A =
 0.097  -0.104  -0.063   0.170   0.006   0.093
 0.217   0.016  -0.001  -0.152   0.107  -0.026
 0.144   0.149   0.000  -0.010  -0.056   0.115
 0.167  -0.110  -0.062   0.108   0.145  -0.022
 0.069  -0.036   0.013   0.109   0.120  -0.019
 0.117   0.071   0.190   0.071   0.270  -0.040
 0.021   0.086   0.131   0.210   0.152   0.109
 0.081   0.025  -0.010   0.046   0.122  -0.009
-0.027   0.070   0.176   0.099   0.058   0.004
A[0, -6] -> 0.097
A[4, 2] -> 0.013
A[-8, 4] -> 0.107
A[-8, -6] -> 0.217
A[4, 0] -> 0.069
A[4, 5] -> -0.019
A[:, -6] -> [0.097, 0.217, 0.144, 0.167, 0.069, 0.117, 0.021, 0.081, -0.027]
A[-8] -> [0.217, 0.016, -0.001, -0.152, 0.107, -0.026]
A[-7, -3] -> -0.010
A[-3, -4] -> 0.131
A[2, 1] -> 0.149
A[-6, -6] -> 0.167
A[-8, 1] -> 0.016
A[8] -> [-0.027, 0.070, 0.176, 0.099, 0.058, 0.004]
A[:, 4] -> [0.006, 0.107, -0.056, 0.145, 0.120, 0.270, 0.152, 0.122, 0.058]
A[:, 2] -> [-0.063, -0.001, 0.000, -0.062, 0.013, 0.190, 0.131, -0.010, 0.176]
A[-1, -6] -> -0.027
A[1, 3] -> -0.152
A[5, -2] -> 0.270
A[:, -3] -> [0.170, -0.152, -0.010, 0.108, 0.109, 0.071, 0.210, 0.046, 0.099]
A[-7] -> [0.144, 0.149, 0.000, -0.010, -0.056, 0.115]
A[3, 1] -> -0.110
A[4, -2] -> 0.120
A[5, -4] -> 0.190
A[2, 4] -> -0.056
A[7, -2] -> 0.122
A[-6, -4] -> -0.062
A[3, 3] -> 0.108
A[-2, 0] -> 0.081
A[6, -2] -> 0.152
A[4, -5] -> -0.036
A[-3] -> [0.021, 0.086, 0.131, 0.210, 0.152, 0.109]

M =
[[210 155 158 124  87 110 122 130 200  24 192 140]
 [126 147 147 122 127 122 138 147 145 142 122 123]
 [ 85 163 149 147 139 150 168 161  88 230  76 150]
 [135 144 153 175 139 173 158 142  93 154 154 153]
 [165 106 134 160 151 168 122 135 126 100 186 114]
 [111 134 137 187 164 190 164 138  66 203 132 167]
 [ 88 143 150 173 158 180 168 156  58 229 104 142]
 [132 118 135 116 144 125 116 152 143 136 127  85]
 [157 102 117 118 150 127 104 129 172  96 157 103]
 [ 78 154 137 179 163 168 179 138  58 229 118 175]]
Rows and columns are counted from 0.
row 0 col 0	210
row 4 col 7	135
row 0 col 4	87
row 9 col 6	179
row 7 col 0	132
row 8 col 8	172
row 3 col 3	175
row 7 col 1	118
row 1 col 11	123
row 8 col 9	96
row 7 col 10	127
row 4 col 8	126
row 8 col 0	157
row 9 col 5	168
row 5 col 5	190
row 2 col 8	88
row 4 col 4	151
row 6 col 0	88
row 3 col 7	142
row 8 col 3	118
row 0 col 3	124
row 4 col 1	106
row 7 col 9	136
row 5 col 7	138
row 2 col 9	230
row 9 col 10	118
row 9 col 0	78
row 9 col 2	137
row 4 col 3	160
row 8 col 11	103
row 6 col 8	58

B = (290, 759, 950, 155, 398)
B[-5] -> 290
B[3] -> 155
B[-3] -> 950
B[1] -> 759
